Here is a tiny trained network, its code and every weight. The questions are about switching its units off for an input and a target symbol, where a switched-off unit gives its printed mean instead of its output.

import numpy as np


def w(rows, s, z=0):
    codes = np.array(rows[::2]) - 128.0
    scale = np.full(codes.shape[1], s)
    scale[-1] = z or s
    return codes * scale


def norm(h):
    return h / np.sqrt((h * h).mean(-1, keepdims=True) + 1e-5)


def softmax(a):
    e = np.exp(a - a.max(-1, keepdims=True))
    return e / e.sum(-1, keepdims=True)


def log_softmax(a):
    a = a - a.max(-1, keepdims=True)
    return a - np.log(np.exp(a).sum(-1, keepdims=True))


def net(x, mask):
    ids = ['αβγδεζηλστφω'.index(c) for c in x.split()]
    T = len(ids)
    res = E[ids] + P[:T]
    u = 0
    for l in range(2):
        r = norm(res)
        for j in range(3):
            rows = slice(4 * j, 4 * j + 4)
            q, k, v = (r @ M[l][rows].T for M in (Q, K, V))
            z = softmax(np.where(np.tri(T) > 0, q @ k.T / 4**0.5, -1e9)) @ v
            o = O[l][rows]
            res = res + np.where(mask[u + j], z, o[:, -1]) @ o[:, :-1]
        u += 3
    return log_softmax(norm(res)[-1] @ U[:, :-1].T + U[:, -1])


Q, K, V, O = {}, {}, {}, {}
E = w([
[40,238,241,93,1],'α',
[121,92,138,46,119],'β',
[127,153,200,94,209],'γ',
[201,190,201,214,63],'δ',
[181,4,147,124,119],'ε',
[174,75,155,91,82],'ζ',
[150,137,167,73,116],'η',
[153,122,103,63,156],'λ',
[198,165,123,78,150],'σ',
[163,82,213,95,78],'τ',
[142,200,186,98,98],'φ',
[132,180,83,123,95],'ω',
],0.015)
P = w([
[57,220,53,179,160],'0',
[180,195,186,2,108],'1',
[167,154,173,19,103],'2',
[178,171,171,42,104],'3',
[167,155,160,52,105],'4',
[141,130,169,66,113],'5',
[136,104,149,78,108],'6',
[133,91,145,98,110],'7',
[124,91,140,108,107],'8',
[119,65,139,130,106],'9',
[127,77,129,128,92],'10',
[122,90,132,103,86],'11',
],0.0073)
Q[0] = w([
[152,50,101,66,141],'0.h0',
[184,199,82,109,111],'0.h0',
[47,159,102,250,141],'0.h0',
[150,80,218,60,104],'0.h0',
[129,202,177,22,100],'0.h1',
[165,87,176,96,5],'0.h1',
[146,254,43,166,129],'0.h1',
[53,101,178,141,107],'0.h1',
[108,107,134,62,147],'0.h2',
[92,166,118,201,176],'0.h2',
[34,38,99,162,189],'0.h2',
[162,73,145,26,139],'0.h2',
],0.0081)
K[0] = w([
[202,88,152,98,171],'0.h0',
[156,115,186,152,97],'0.h0',
[124,146,91,130,67],'0.h0',
[65,90,147,135,220],'0.h0',
[142,218,140,142,71],'0.h1',
[131,112,161,192,10],'0.h1',
[163,155,55,93,153],'0.h1',
[37,85,121,128,101],'0.h1',
[49,89,90,140,101],'0.h2',
[172,50,158,123,238],'0.h2',
[102,107,166,61,201],'0.h2',
[114,92,146,121,107],'0.h2',
],0.012)
V[0] = w([
[96,127,86,126,67],'0.h0',
[77,144,203,107,184],'0.h0',
[44,122,73,136,185],'0.h0',
[126,167,131,139,63],'0.h0',
[104,103,119,88,120],'0.h1',
[116,89,148,101,95],'0.h1',
[203,167,166,159,224],'0.h1',
[181,187,140,36,140],'0.h1',
[221,183,86,110,143],'0.h2',
[120,119,223,138,153],'0.h2',
[143,142,97,182,9],'0.h2',
[107,140,180,86,171],'0.h2',
],0.011)
O[0] = w([
[173,156,1,33,55,96],'0.h0',
[76,102,215,208,225,178],'0.h0',
[147,230,110,145,145,35],'0.h0',
[123,53,70,91,49,122],'0.h0',
[10,152,137,178,194,116],'0.h1',
[89,132,213,105,166,159],'0.h1',
[214,115,139,211,64,129],'0.h1',
[19,66,176,208,183,254],'0.h1',
[110,40,51,160,163,164],'0.h2',
[185,155,228,92,87,146],'0.h2',
[80,56,135,41,120,191],'0.h2',
[149,152,152,126,179,155],'0.h2',
],0.0062,0.0084)
Q[1] = w([
[169,160,149,157,133],'1.h0',
[151,248,94,163,110],'1.h0',
[57,68,155,121,119],'1.h0',
[140,80,204,94,163],'1.h0',
[69,108,170,109,22],'1.h1',
[145,132,148,122,205],'1.h1',
[130,167,161,133,115],'1.h1',
[114,93,165,131,97],'1.h1',
[100,19,211,104,113],'1.h2',
[110,91,99,154,84],'1.h2',
[134,105,146,118,84],'1.h2',
[166,192,72,120,114],'1.h2',
],0.016)
K[1] = w([
[155,143,161,128,147],'1.h0',
[175,156,136,102,249],'1.h0',
[60,122,113,163,88],'1.h0',
[87,90,170,166,91],'1.h0',
[142,183,98,123,152],'1.h1',
[87,83,164,156,128],'1.h1',
[113,101,134,98,156],'1.h1',
[132,148,88,168,140],'1.h1',
[153,236,72,128,132],'1.h2',
[137,141,147,103,147],'1.h2',
[113,154,116,148,158],'1.h2',
[83,54,188,162,70],'1.h2',
],0.016)
V[1] = w([
[87,106,177,248,96],'1.h0',
[36,189,151,117,76],'1.h0',
[138,93,90,112,132],'1.h0',
[148,196,153,195,43],'1.h0',
[67,110,65,86,64],'1.h1',
[115,159,155,122,159],'1.h1',
[215,118,181,140,139],'1.h1',
[85,102,142,147,113],'1.h1',
[55,6,132,155,176],'1.h2',
[157,123,121,195,226],'1.h2',
[163,112,4,185,120],'1.h2',
[88,223,110,76,208],'1.h2',
],0.013)
O[1] = w([
[191,207,53,98,29,254],'1.h0',
[31,193,176,31,122,221],'1.h0',
[147,79,126,141,143,100],'1.h0',
[210,255,178,125,53,141],'1.h0',
[147,110,70,118,83,120],'1.h1',
[118,90,134,126,179,154],'1.h1',
[144,101,209,148,100,102],'1.h1',
[142,147,110,175,109,173],'1.h1',
[172,74,51,212,131,158],'1.h2',
[124,170,153,177,128,128],'1.h2',
[42,223,83,152,90,108],'1.h2',
[189,217,82,47,206,227],'1.h2',
],0.0093,0.0084)
U = w([
[179,4,178,125,161,75],'α',
[112,115,252,222,206,153],'β',
[161,76,107,207,166,145],'γ',
[76,2,56,108,141,191],'δ',
[130,60,136,54,139,35],'ε',
[95,35,196,150,55,61],'ζ',
[94,156,101,157,145,28],'η',
[59,133,111,231,109,107],'λ',
[44,139,194,33,92,80],'σ',
[61,115,71,108,155,90],'τ',
[175,151,76,102,228,159],'φ',
[218,103,120,120,40,251],'ω',
],0.0076,0.0029)

Each question gives the input, a string of symbols that net reads in full, and the target symbol t.
The units are the heads (4 rows each of Q, K, V and O). Each row of codes is followed by its name. A weight is (code - 128) times the scale printed after its matrix; where a second scale follows, it is the last column's (O and U).
mask holds one flag per head, layer by layer. A switched-off head (its flag False) gives its mean, the last column of its rows in O, instead of its output. The means were averaged over made-up inputs and are rounded, as every weight is.
A unit's drop is (log p(t) with every unit on - log p(t) with that unit switched off) / (log p(t) with every unit on - log p(t) with every unit switched off).
The circuit of an input: a set's keep is (log p(t) with only the set's units on - log p(t) with every unit switched off) / (log p(t) with every unit on - log p(t) with every unit switched off). Starting from all 6 units, units are removed one at a time, each time the one whose removal leaves the highest keep (on an exact tie, the one counted first), for as long as the keep stays at least 0.8.
units of the circuit, in order: the units of the circuit, biggest drop first
unit that matters most: the unit with the biggest drop
which heads matter: for each layer, one digit per head in row order, 1 if its drop is at least 0.15 and else 0, layers parted by /
input δ σ β τ β η, target ω: which heads matter : 000 / 100
input η σ τ δ τ η γ γ γ β, target β: which heads matter : 100 / 000
input β φ β, target φ: units of the circuit, in order : 1.h2, 0.h2, 0.h1
input δ λ τ τ σ δ ε σ, target ω: units of the circuit, in order : 1.h0
input δ σ σ τ σ, target ζ: units of the circuit, in order : 1.h2, 0.h1
input φ δ ε ζ, target ω: units of the circuit, in order : 1.h0, 0.h1
input φ λ α δ ω, target ω: units of the circuit, in order : 0.h0, 0.h1, 1.h0, 1.h2
input ε δ β σ σ β α δ, target σ: which heads matter : 111 / 001
input β σ γ φ β β γ ε ζ, target φ: units of the circuit, in order : 1.h2, 0.h0
input ω σ β δ λ β, target ω: which heads matter : 110 / 100
input ζ σ β γ σ δ τ, target ω: which heads matter : 110 / 100
input β δ ζ ε, target φ: which heads matter : 101 / 001
input ζ β σ λ ε, target δ: units of the circuit, in order : 0.h2, 1.h2, 0.h0
input δ δ σ τ β σ φ ε ε, target ζ: unit that matters most : 1.h2
input ω λ ε φ ζ φ β, target δ: units of the circuit, in order : 0.h2, 1.h0
input ε β γ φ σ δ β β δ α ε ε, target σ: which heads matter : 110 / 001
input τ β β σ σ ζ τ β φ β η, target α: which heads matter : 000 / 001
input τ σ η φ γ ζ σ γ β γ, target β: which heads matter : 101 / 000
input ε ε τ β β α ζ δ, target σ: units of the circuit, in order : 0.h1, 0.h0, 1.h2
input β δ α η σ β γ η, target β: unit that matters most : 0.h0
input ε ζ α σ ζ φ γ γ ε, target σ: units of the circuit, in order : 0.h1, 0.h0, 1.h2
input β β β φ τ τ τ, target φ: which heads matter : 000 / 001
input τ β ω β σ ζ ζ γ δ β ω, target δ: which heads matter : 000 / 000
input η ζ δ σ σ η φ β, target ω: which heads matter : 000 / 100
input β ω τ β φ σ δ σ β φ, target φ: units of the circuit, in order : 1.h2, 0.h0, 0.h1
input β τ β ω β ζ β ε, target φ: units of the circuit, in order : 1.h2, 0.h0
input φ σ φ ω δ ζ γ ω β δ α, target ω: unit that matters most : 0.h0
